Below is a small trained network, with its code and all its weights. Each question gives an input and a class and asks what happens when units are switched off, that is, made to give their printed mean instead of their output.

import numpy as np


def w(rows, s, z=0):
    codes = np.array(rows[::2]) - 128.0
    scale = np.full(codes.shape[1], s)
    scale[-1] = z or s
    return codes * scale


def f(y):
    return y / 2 * (1 + np.tanh(0.7978845608 * (y + 0.044715 * y**3)))


def log_softmax(a):
    a = a - a.max(-1, keepdims=True)
    return a - np.log(np.exp(a).sum(-1, keepdims=True))


def net(x, mask):
    res = np.array(x, float).reshape(1, 2) / 4 @ E
    y = f(res @ A[0][:, :-1].T + A[0][:, -1])
    res = res + np.where(mask, y, B[0][:, -1]) @ B[0][:, :-1]
    return log_softmax(res[-1] @ U[:, :-1].T + U[:, -1])


A, B = {}, {}
E = w([
[149,42,111,137,98,253,90,112,125,136,178],'x0',
[158,136,59,107,193,144,141,99,86,50,62],'x1',
],0.016)
A[0] = w([
[174,53,113,160,124,243,67,93,79,140,212,106],'n0',
[153,76,151,172,13,111,143,199,118,186,189,115],'n1',
[133,77,155,198,113,234,168,74,148,127,194,143],'n2',
[128,126,42,79,158,208,106,74,43,22,141,101],'n3',
[93,49,111,61,36,211,71,94,138,128,125,119],'n4',
[162,141,153,160,69,150,117,145,208,199,222,104],'n5',
[220,64,69,74,128,182,146,9,39,43,80,128],'n6',
[57,133,211,167,92,186,89,200,169,254,160,139],'n7',
[110,149,213,133,82,116,29,160,159,102,179,121],'n8',
[138,165,86,106,152,157,178,65,79,88,37,105],'n9',
[131,98,131,178,117,195,103,84,137,134,124,132],'n10',
[67,204,156,166,150,42,191,219,196,118,181,103],'n11',
[141,108,85,141,111,147,169,111,139,138,197,250],'n12',
],0.008,0.019)
B[0] = w([
[97,133,101,70,113,48,145,53,84,145,93,210],'n0',
[189,111,123,144,130,148,109,116,132,89,150,187],'n1',
[134,142,135,105,107,109,133,125,91,110,102,199],'n2',
[185,135,126,152,106,133,111,122,152,89,189,222],'n3',
[148,159,103,98,111,94,165,115,82,102,104,188],'n4',
[186,165,107,164,91,135,71,95,147,101,195,185],'n5',
[179,111,153,148,102,157,106,127,157,117,154,254],'n6',
[165,118,153,155,123,165,129,132,161,109,143,221],'n7',
[162,131,139,151,125,147,133,118,122,125,133,171],'n8',
[164,128,136,121,91,155,139,99,128,83,157,214],'n9',
[134,159,119,109,121,87,128,136,87,170,119,168],'n10',
[149,177,122,130,98,78,140,69,82,98,111,207],'n11',
[70,67,211,124,207,157,198,248,193,164,108,248],'n12',
],0.017)
U = w([
[188,114,138,180,95,200,93,110,169,99,229,54],'0',
[136,149,125,88,97,47,147,77,52,114,57,162],'1',
[98,64,174,134,143,187,159,251,199,149,85,255],'2',
[94,93,87,135,127,140,99,122,121,160,131,58],'3',
[118,127,88,133,142,154,78,116,123,177,121,69],'4',
],0.016,0.0062)

Each question gives the input, the list of numbers given to net, and the class t.
The units are the neurons (one row each of A and B). Each row of codes is followed by its name. A weight is (code - 128) times the scale printed after its matrix; where a second scale follows, it is the last column's (A, B and U).
mask holds one flag per neuron, in row order. A switched-off neuron (its flag False) gives its mean, the last column of its row in B, instead of its output. The means were averaged over made-up inputs and are rounded, as every weight is.
A unit's drop is (log p(t) with every unit on - log p(t) with that unit switched off) / (log p(t) with every unit on - log p(t) with every unit switched off).
The circuit of an input: a set's keep is (log p(t) with only the set's units on - log p(t) with every unit switched off) / (log p(t) with every unit on - log p(t) with every unit switched off). Starting from the 12 units with the biggest drops (on a tie, the unit counted first), units are removed one at a time, each time the one whose removal leaves the highest keep (on an exact tie, the one counted first), for as long as the keep stays at least 0.8.
units of the circuit, in order: the units of the circuit, biggest drop first
top k neurons: the k neurons with the biggest drops, biggest first
drop when u is switched off: that unit's drop, to one decimal
input [8,-2], class 1: units of the circuit, in order	n0
input [-6,-5], class 1: top 3 neurons	n11, n6, n3
input [3,-2], class 2: top 2 neurons	n12, n11
input [-3,0], class 2: top 2 neurons	n0, n4
input [-7,7], class 0: top 2 neurons	n0, n9
input [4,2], class 1: top 2 neurons	n0, n4
input [3,0], class 2: top 2 neurons	n12, n11
input [-7,-4], class 1: drop when n11 is switched off	0.2
input [-4,2], class 1: drop when n12 is switched off	3.2
input [-3,2], class 2: drop when n0 is switched off	0.5
